Below is a small trained network, with its code and all its weights. Each question gives an input and a class and asks what happens when units are switched off, that is, made to give their printed mean instead of their output.

import numpy as np


def w(rows, s, z=0):
    codes = np.array(rows[::2]) - 128.0
    scale = np.full(codes.shape[1], s)
    scale[-1] = z or s
    return codes * scale


def norm(h):
    return h / np.sqrt((h * h).mean(-1, keepdims=True) + 1e-5)


def f(y):
    return np.maximum(y, 0)


def log_softmax(a):
    a = a - a.max(-1, keepdims=True)
    return a - np.log(np.exp(a).sum(-1, keepdims=True))


def net(x, mask):
    res = np.array(x, float).reshape(1, 5) / 4 @ E
    u = 0
    for l in range(4):
        y = f(norm(res) @ A[l][:, :-1].T + A[l][:, -1])
        res = res + np.where(mask[u : u + 14], y, B[l][:, -1]) @ B[l][:, :-1]
        u += 14
    return log_softmax(norm(res)[-1] @ U[:, :-1].T + U[:, -1])


A, B = {}, {}
E = w([
[132,122,134],'x0',
[127,133,124],'x1',
[149,89,187],'x2',
[232,122,71],'x3',
[76,3,102],'x4',
],0.0055)
A[0] = w([
[73,160,155,153],'L0N0',
[181,95,92,177],'L0N1',
[137,170,93,9],'L0N2',
[123,122,200,72],'L0N3',
[140,169,142,197],'L0N4',
[230,76,95,174],'L0N5',
[163,42,154,129],'L0N6',
[215,153,93,44],'L0N7',
[204,163,197,46],'L0N8',
[129,145,135,183],'L0N9',
[152,115,161,63],'L0N10',
[145,134,107,148],'L0N11',
[113,159,117,105],'L0N12',
[86,254,78,74],'L0N13',
],0.0084,0.0012)
B[0] = w([
[251,187,140,201],'L0N0',
[31,209,82,211],'L0N1',
[69,59,120,164],'L0N2',
[79,42,47,177],'L0N3',
[67,81,68,187],'L0N4',
[106,92,205,255],'L0N5',
[88,125,64,224],'L0N6',
[182,101,171,213],'L0N7',
[139,145,175,207],'L0N8',
[38,67,97,157],'L0N9',
[118,124,201,148],'L0N10',
[52,154,31,159],'L0N11',
[81,42,161,157],'L0N12',
[100,147,152,251],'L0N13',
],0.0031,0.0038)
A[1] = w([
[238,111,150,77],'L1N0',
[115,142,82,186],'L1N1',
[88,104,114,152],'L1N2',
[176,168,77,82],'L1N3',
[142,137,194,84],'L1N4',
[152,32,175,16],'L1N5',
[109,75,83,211],'L1N6',
[187,102,224,112],'L1N7',
[100,113,3,85],'L1N8',
[33,19,155,172],'L1N9',
[187,125,95,44],'L1N10',
[130,196,158,66],'L1N11',
[83,179,29,254],'L1N12',
[214,194,86,81],'L1N13',
],0.0066,0.0013)
B[1] = w([
[104,114,83,157],'L1N0',
[135,80,171,159],'L1N1',
[111,242,142,171],'L1N2',
[110,173,113,153],'L1N3',
[29,120,192,154],'L1N4',
[142,113,128,175],'L1N5',
[114,191,155,193],'L1N6',
[104,23,88,168],'L1N7',
[37,114,156,189],'L1N8',
[86,252,162,255],'L1N9',
[105,141,38,142],'L1N10',
[197,154,178,166],'L1N11',
[173,80,178,203],'L1N12',
[66,79,114,167],'L1N13',
],0.0035,0.0053)
A[2] = w([
[79,188,70,139],'L2N0',
[80,105,168,91],'L2N1',
[181,84,23,152],'L2N2',
[147,211,90,114],'L2N3',
[234,63,19,73],'L2N4',
[64,113,78,254],'L2N5',
[152,74,188,137],'L2N6',
[108,240,2,166],'L2N7',
[183,176,143,96],'L2N8',
[141,86,160,121],'L2N9',
[81,185,137,120],'L2N10',
[191,80,31,76],'L2N11',
[90,125,182,166],'L2N12',
[148,156,46,18],'L2N13',
],0.0082,0.0019)
B[2] = w([
[229,56,139,220],'L2N0',
[147,161,70,220],'L2N1',
[168,176,130,176],'L2N2',
[78,129,146,180],'L2N3',
[70,131,2,177],'L2N4',
[172,144,177,252],'L2N5',
[142,105,162,170],'L2N6',
[102,70,205,231],'L2N7',
[162,150,199,165],'L2N8',
[160,71,148,152],'L2N9',
[171,50,113,240],'L2N10',
[181,143,84,166],'L2N11',
[174,89,99,247],'L2N12',
[151,114,116,149],'L2N13',
],0.0054,0.0043)
A[3] = w([
[98,100,60,212],'L3N0',
[165,104,86,142],'L3N1',
[9,140,210,190],'L3N2',
[89,53,109,77],'L3N3',
[97,173,143,104],'L3N4',
[190,132,47,142],'L3N5',
[112,117,92,54],'L3N6',
[2,230,156,105],'L3N7',
[150,73,150,121],'L3N8',
[85,141,228,146],'L3N9',
[42,88,72,60],'L3N10',
[147,240,163,3],'L3N11',
[67,62,46,127],'L3N12',
[150,127,142,141],'L3N13',
],0.0085,0.0019)
B[3] = w([
[27,180,219,169],'L3N0',
[106,105,54,169],'L3N1',
[225,124,125,247],'L3N2',
[176,126,197,196],'L3N3',
[122,55,83,139],'L3N4',
[59,63,114,170],'L3N5',
[77,32,216,135],'L3N6',
[61,142,3,160],'L3N7',
[213,107,115,225],'L3N8',
[65,97,5,255],'L3N9',
[56,142,220,160],'L3N10',
[141,162,223,154],'L3N11',
[168,229,246,186],'L3N12',
[95,95,136,161],'L3N13',
],0.0042,0.0052)
U = w([
[171,99,166,212],'0',
[130,217,252,252],'1',
[188,98,120,28],'2',
[116,153,36,105],'3',
[176,118,150,32],'4',
],0.011,0.002)

Each question gives the input, the list of numbers given to net, and the class t.
The units are the neurons (one row each of A and B). Each row of codes is followed by its name. A weight is (code - 128) times the scale printed after its matrix; where a second scale follows, it is the last column's (A, B and U).
mask holds one flag per neuron, layer by layer. A switched-off neuron (its flag False) gives its mean, the last column of its row in B, instead of its output. The means were averaged over made-up inputs and are rounded, as every weight is.
A unit's drop is (log p(t) with every unit on - log p(t) with that unit switched off) / (log p(t) with every unit on - log p(t) with every unit switched off).
The circuit of an input: a set's keep is (log p(t) with only the set's units on - log p(t) with every unit switched off) / (log p(t) with every unit on - log p(t) with every unit switched off). Starting from the 12 units with the biggest drops (on a tie, the unit counted first), units are removed one at a time, each time the one whose removal leaves the highest keep (on an exact tie, the one counted first), for as long as the keep stays at least 0.8.
units of the circuit, in order: the units of the circuit, biggest drop first
most important unit: the unit with the biggest drop
k most important neurons: the k neurons with the biggest drops, biggest first
top k neurons in layer l: the k neurons of layer l with the biggest drops, biggest first
drop of u: that unit's drop, to one decimal
input [0,-3,2,-8,-5], class 3: top 2 neurons in layer 3 => L3N7, L3N9
input [-2,-6,4,-6,-3], class 3: top 2 neurons in layer 0 => L0N3, L0N7
input [7,-6,7,8,2], class 3: units of the circuit, in order => L2N4, L0N6
input [1,3,2,-3,1], class 3: units of the circuit, in order => L3N9
input [2,3,6,-5,8], class 1: units of the circuit, in order => L3N12, L3N10, L2N0, L1N9
input [3,-8,1,-4,8], class 1: 2 most important neurons => L3N12, L2N7
input [-3,-5,4,-8,-4], class 3: top 2 neurons in layer 2 => L2N0, L2N7
input [-4,5,-8,-6,-1], class 0: units of the circuit, in order => L2N0, L2N10, L1N9, L0N0
input [-1,-5,-4,7,-1], class 3: 3 most important neurons => L1N9, L2N4, L2N11
input [-3,-1,3,-7,-3], class 3: units of the circuit, in order => L3N9, L3N7
input [-5,-7,4,7,7], class 1: top 3 neurons in layer 3 => L3N12, L3N0, L3N9
input [3,2,4,4,6], class 1: 2 most important neurons => L0N6, L2N0
input [-3,-2,0,5,-1], class 3: 4 most important neurons => L1N9, L2N4, L0N7, L2N11
input [-1,-3,-4,-6,-3], class 3: units of the circuit, in order => L3N9
input [4,-6,-1,-6,2], class 3: 2 most important neurons => L1N9, L3N9
input [-1,-5,6,8,3], class 3: top 2 neurons in layer 0 => L0N1, L0N6
input [6,1,4,-6,-2], class 2: top 2 neurons in layer 2 => L2N12, L2N10
input [-5,-5,-2,-8,1], class 3: top 2 neurons in layer 3 => L3N7, L3N9
input [-2,2,5,-1,8], class 1: drop of L1N2 => 0.0
input [2,1,-4,-3,7], class 1: most important unit => L3N12
input [-5,-6,6,2,8], class 1: drop of L0N6 => 0.3
